Each row has a name. Each question is about the rows just above it. Places in a row count from 0.

Columns, left to right: A F N M E U V
[  77   53  -52   -2 -108  -14   72] -> k_225
[  3 120 -47 -13  49  20  97] -> k_448
[   9    9 -107  -63 -107   21 -107] -> k_747
[-17  65 -89  66 -17 -89  66] -> k_760
tags:
[77] -> k_241
[-14] -> k_254
[9] -> k_156
The tag of k_225, keyed by place 0: | k_241
How many times does k_760 hold [66]? | 2
Where do [  77   53  -52   -2 -108  -14   72] appear? | k_225
Count of [-107] in k_747: | 3
[120   9  65] is in which column, read top down? | F
Times [-89] occurs in k_760: | 2

Columns, left to right: Y L S P W
[ 71  -1  49  10 -11] : k_418
[-12  -6 -36 -12 -36] : k_978
[ 37 -15  -5 -60  78] : k_21
[-85  14 -31  47 -26] : k_884
[ 37 -15 -41  35  -1] : k_986
tags:
[47] -> k_216
[-26] -> k_132
[-31] -> k_212
[78] -> k_962
Join k_884 by its entry at place 4: | k_132
Whose row is [ 37 -15  -5 -60  78]? | k_21
Times [-11] occurs in k_978: | 0

Columns, left to right: X C Z K D J
[-38  93  57  51 -36 -84]  k_669
[-38  93  19  51  18 -84]  k_199
[-38 -94  57  18  17 -94]  k_792
How many times does k_792 hold [18]? | 1
tags:
[-38] -> k_398
[52] -> k_352
[51] -> k_811
[19] -> k_733
[18] -> k_7
The tag of k_792, keyed by place 3: | k_7
Whose row is [-38  93  19  51  18 -84]? | k_199
Count of [18] in k_199: | 1
Whose row is [-38  93  57  51 -36 -84]? | k_669
[51 18] is in which column, read top down? | K

Columns, left to right: pedu nilo ror ritu Nolu gabu tuso Peke
[ 30   6  36 -29  32  60  36 -22] : k_862
[  9  31  -6 -59  37  83  56 -33] : k_312
[  0  93 -63   5  53  35  96   2] : k_557
[ 26  48 -27  23  33 -64  27  93] : k_868
key -> tag
[28] -> k_333
[56] -> k_127
[27] -> k_317
[57] -> k_405
[96] -> k_269
The tag of k_312, keyed by place 6: | k_127
Which column holds this, read top down? [53 33] | Nolu
How many times does k_862 hold [30]? | 1
Whose row is [  0  93 -63   5  53  35  96   2]? | k_557
Times [-63] occurs in k_868: | 0

Columns, left to right: G T R B Q H
[-52 -23 -48  55  71 -81] : k_584
[  81 -112  -36  -48  -34  -36] : k_347
[ 47  47  67 -58  47  47] : k_23
[ 20 -24  -6 -13 -11  -3] : k_525
[-64  -2 -39  60  46 -70] : k_268
[ 90 -27  33 -78 -90  69] : k_71
[ 16  10  18 -18 -24  29] : k_242
[-12  40  24   0  -8  32] : k_445
key -> tag
[46] -> k_147
[70] -> k_303
[-81] -> k_765
[69] -> k_740
[32] -> k_628
[-80] -> k_259
[47] -> k_943
[55] -> k_73
Join k_584 by its entry at place 5: | k_765
Count of [46] in k_23: | 0

Columns, left to right: Zarum kilop napor lov Taz
[  7 -79 -64  67  52] = k_498
[-11 -16 -12 -40 -49] = k_691
[ 97 -39  48  -4  18] = k_575
[  9 -44 -29 -18 -50] = k_700
[ 31 -57 -24  15 -41] = k_18
[  4 -29 -43 -51 -75] = k_777
[-20 -66 -58 109  79] = k_975
[-40 -24 -46 -66 -65] = k_410
[ -5  -1 -17 -42 -56] = k_973
[ 37 -37  24  41  45] = k_768
[ 69 -38 -38  17  25] = k_327
tags:
[-49] -> k_764
[25] -> k_861
[-50] -> k_417
[-18] -> k_664
[24] -> k_201
The tag of k_700, keyed by place 4: | k_417
How many times does k_327 hold [-38]? | 2

Columns, left to right: Sene Gora losa nokug
[  0 -41  55  15] -> k_852
[ -8  10 -66 -99] -> k_845
[-28 -51  47 -77] -> k_904
[-36  38  63 -24] -> k_560
Table of tags by key:
[9] -> k_828
[-51] -> k_869
[-41] -> k_488
[-99] -> k_839
[-98] -> k_107
[-66] -> k_304
[10] -> k_684
[11] -> k_809
Look up the entry of k_845 at place 1 in the table: | k_684
Which column holds [ 15 -99] top down? | nokug
Whose row is [ -8  10 -66 -99]? | k_845

Columns, left to right: teba fud zet Nog nibon dul
[ 98 -38  59  -3  37 -36] -> k_76
[-33  -7 -19  59 -31  19] -> k_68
[  7 -31  62  -6   7  29] -> k_256
[ 33 -12  11  11   8 -17] -> k_807
[  3  31 -39 -29   9 -28] -> k_31
[ -4  -6 -32 -25   8  15] -> k_947
[-26  34 -42 -23   0 -15] -> k_467
key -> tag
[-39] -> k_934
[-31] -> k_38
[-40] -> k_144
[32] -> k_431
[-30] -> k_446
[30] -> k_470
[31] -> k_559
Look up the entry of k_31 at place 1 in the table: | k_559
Which column holds this, read top down? [7 8 9] | nibon
Count of [-31] in k_68: | 1
Where do [ -4  -6 -32 -25   8  15] appear? | k_947
Which column holds [ -7 -31 -12  31  -6  34] top down? | fud

Columns, left to right: mari gul Padim sakun mesu
[-22  77 -23   2 -83]  k_805
[ 64  74 -33  42  53]  k_990
[ 99 -23 -23 -27 -23]  k_651
[ 92 -24 -94 -66   8]  k_165
Times [-23] occurs in k_651: | 3
Which column holds [64 99] top down? | mari
[64 99 92] is in which column, read top down? | mari
Which column holds [-83  53 -23] top down? | mesu
Which column holds [ 42 -27] top down? | sakun
How many times does k_165 hold [-94]? | 1

Columns, left to right: Nof rari dafi Moge Dizor Rere Panam nide Vodor
[-58 -85  46  36  18  44  20  45   4]  k_465
[ -6  -5 -11  -5 -27   4  14 -10  -8]  k_589
[ -1  -2  -2  -2 -11  -7 -28  -5 -23]  k_623
[-16 -21   0  46 -25  28 -24  -4 -56]  k_12
[ 11  17 -30  -8 -18  -4   1 -27   3]  k_270
[ 26  39   1  -6 -28 -30 -58  -8 -72]  k_2
[ 25  36 -12  -4  35 -14  -7  -7  44]  k_988
[ -13  -32 -106   60    1   59  -21 -100   13]  k_898
key -> tag
[-8] -> k_728
[-28] -> k_707
[-7] -> k_821
[-27] -> k_694
[34] -> k_833
[35] -> k_471
Join k_988 by its entry at place 4: | k_471
How many times does k_465 hold [20]? | 1
Which column holds [-18 -28  35   1] top down? | Dizor

Columns, left to right: paf nid Dutak neboz vol kema
[ 64 -19 -20  74 -69  -8]  k_301
[-27   3   3  74 -27 -27]  k_459
[-70  78   3  74 -35 -41]  k_762
[  3  78   3 -36 -26  -8]  k_551
Times [-37] occurs in k_551: | 0
How many times does k_459 hold [-27]? | 3
Table of tags by key:
[-26] -> k_482
[-27] -> k_205
[-69] -> k_118
[-35] -> k_950
The tag of k_459, keyed by place 4: | k_205
Which column holds [ 74 -36] top down? | neboz

Columns, left to right: naku kige nizo busum
[ -23  -30 -102   34] = k_678
[ -27  -21 -102  -12] = k_757
[-27 -21  48 -12] = k_409
[-12 -12] is in which column, read top down? | busum
key -> tag
[48] -> k_766
[-13] -> k_660
[-102] -> k_641
[49] -> k_351
[-12] -> k_721
Join k_409 by its entry at place 2: | k_766
Which column holds this, read top down? [-27 -27] | naku

Columns, left to right: dozur vid som Zamaf gara zev Bef roz
[  5 -47  -2   6 -72  43  -9  -9] : k_886
[ 91  32 -37  51  35 -25  28 -38] : k_412
[ 89  35 -37  52  38 -29  26 -37] : k_980
[110 -46  -9  -4 -51 -43  19 -44] : k_552
[ 87 -30  15  67   5 -46  -2 -37] : k_402
[-43  42   2  -4  72 -43   7 -28] : k_75
Times [-29] occurs in k_980: | 1
[51 52] is in which column, read top down? | Zamaf

Columns, left to right: gibed kapo Sed Rizit Pevo bur vorib dekup somik
[ -22 -109   16 -104  -31 -103   76   82  -47] -> k_40
[ -82  -51  115   -8    1  -27  108 -104  110] -> k_595
[-103  -51  110 -103    1 -103  108 -104  110] -> k_206
[  99   51   96   75  -59 -112  -96  -15   93] -> k_380
Which column holds this, read top down? [ -27 -103] | bur
How many times does k_206 hold [-103]? | 3
Table of tags by key:
[-51] -> k_597
[-52] -> k_952
[-109] -> k_775
[-103] -> k_926
[-108] -> k_495
Join k_40 by its entry at place 1: | k_775
Which row holds [ -82  -51  115   -8    1  -27  108 -104  110]? | k_595
[ -22 -109   16 -104  -31 -103   76   82  -47] is in which row? | k_40
The row with [-103  -51  110 -103    1 -103  108 -104  110] is | k_206
[ 16 115 110] is in which column, read top down? | Sed

